Here is a tiny trained network, its code and every weight. The questions are about switching its units off for an input and a class, where a switched-off unit gives its printed mean instead of its output.

import numpy as np


def w(rows, s, z=0):
    codes = np.array(rows[::2]) - 128.0
    scale = np.full(codes.shape[1], s)
    scale[-1] = z or s
    return codes * scale


def norm(h):
    return h / np.sqrt((h * h).mean(-1, keepdims=True) + 1e-5)


def f(y):
    return y / 2 * (1 + np.tanh(0.7978845608 * (y + 0.044715 * y**3)))


def log_softmax(a):
    a = a - a.max(-1, keepdims=True)
    return a - np.log(np.exp(a).sum(-1, keepdims=True))


def net(x, mask):
    res = np.array(x, float).reshape(1, 2) / 4 @ E
    u = 0
    for l in range(4):
        y = f(norm(res) @ A[l][:, :-1].T + A[l][:, -1])
        res = res + np.where(mask[u : u + 4], y, B[l][:, -1]) @ B[l][:, :-1]
        u += 4
    return log_softmax(norm(res)[-1] @ U[:, :-1].T + U[:, -1])


A, B = {}, {}
E = w([
[165,255,39,126,123],'x0',
[50,191,186,95,119],'x1',
],0.0079)
A[0] = w([
[27,169,160,170,171,242],'L0N1',
[2,94,136,118,152,248],'L0N2',
[189,19,102,157,71,131],'L0N3',
[190,142,90,183,41,170],'L0N4',
],0.0066,0.0011)
B[0] = w([
[233,177,111,87,39,228],'L0N1',
[178,203,81,161,84,245],'L0N2',
[151,238,132,145,2,255],'L0N3',
[9,126,70,92,125,200],'L0N4',
],0.0052,0.0032)
A[1] = w([
[101,36,237,197,222,144],'L1N1',
[187,27,2,172,141,162],'L1N2',
[173,111,102,225,191,4],'L1N3',
[242,49,210,47,69,155],'L1N4',
],0.006,0.0036)
B[1] = w([
[71,131,52,62,211,158],'L1N1',
[187,213,255,116,79,218],'L1N2',
[187,102,159,216,67,100],'L1N3',
[86,201,33,59,176,254],'L1N4',
],0.0061,0.0038)
A[2] = w([
[248,56,86,157,127,251],'L2N1',
[151,167,62,253,133,152],'L2N2',
[104,30,138,23,164,227],'L2N3',
[74,159,205,52,197,241],'L2N4',
],0.0076,0.0013)
B[2] = w([
[89,216,228,79,33,164],'L2N1',
[174,151,139,107,249,227],'L2N2',
[100,189,2,113,199,199],'L2N3',
[187,166,139,133,124,254],'L2N4',
],0.0057,0.0027)
A[3] = w([
[58,162,255,97,109,150],'L3N1',
[134,234,237,9,164,117],'L3N2',
[58,160,194,162,45,4],'L3N3',
[177,197,3,206,119,216],'L3N4',
],0.005,0.0031)
B[3] = w([
[185,176,124,111,55,149],'L3N1',
[176,70,166,221,65,237],'L3N2',
[144,102,149,175,32,123],'L3N3',
[2,31,121,66,122,254],'L3N4',
],0.0077,0.0064)
U = w([
[194,219,197,127,18,254],'0',
[73,201,65,63,168,247],'1',
[91,133,108,89,72,134],'2',
[246,70,227,185,196,2],'3',
[176,73,146,254,205,2],'4',
[201,63,168,202,250,2],'5',
[221,70,234,227,223,2],'6',
[217,101,229,203,199,2],'7',
],0.0078,0.0039)

Each question gives the input, the list of numbers given to net, and the class t.
The units are the neurons (one row each of A and B). Each row of codes is followed by its name. A weight is (code - 128) times the scale printed after its matrix; where a second scale follows, it is the last column's (A, B and U).
mask holds one flag per neuron, layer by layer. A switched-off neuron (its flag False) gives its mean, the last column of its row in B, instead of its output. The means were averaged over made-up inputs and are rounded, as every weight is.
A unit's drop is (log p(t) with every unit on - log p(t) with that unit switched off) / (log p(t) with every unit on - log p(t) with every unit switched off).
The circuit of an input: a set's keep is (log p(t) with only the set's units on - log p(t) with every unit switched off) / (log p(t) with every unit on - log p(t) with every unit switched off). Starting from the 12 units with the biggest drops (on a tie, the unit counted first), units are removed one at a time, each time the one whose removal leaves the highest keep (on an exact tie, the one counted first), for as long as the keep stays at least 0.8.
circuit, biggest first: the units of the circuit, biggest drop first
unit that matters most: the unit with the biggest drop
top k neurons: the k neurons with the biggest drops, biggest first
k most important neurons of layer l: the k neurons of layer l with the biggest drops, biggest first
drop of u: that unit's drop, to one decimal
input [-3,-5], class 0: unit that matters most : L0N3
input [-7,-5], class 1: circuit, biggest first : L1N4, L2N3
input [2,2], class 2: top 4 neurons : L1N2, L2N1, L1N4, L2N3
input [-7,8], class 0: circuit, biggest first : L3N4, L3N1
input [-6,-6], class 0: top 3 neurons : L0N3, L2N1, L1N2
input [-8,-8], class 0: top 3 neurons : L0N3, L2N1, L1N2
input [-6,-8], class 0: top 2 neurons : L0N3, L2N1
input [-5,3], class 1: top 3 neurons : L0N3, L1N2, L2N3
input [-7,5], class 1: top 3 neurons : L2N3, L0N3, L1N1
input [-6,7], class 0: top 2 neurons : L0N2, L0N1
input [-4,3], class 1: 2 most important neurons of layer 3 : L3N3, L3N1
input [-5,-5], class 0: top 2 neurons : L0N3, L1N2
input [-8,-7], class 1: 2 most important neurons of layer 0 : L0N1, L0N2
input [-2,-5], class 0: unit that matters most : L0N3
input [-4,-5], class 0: drop of L3N4 : 0.1
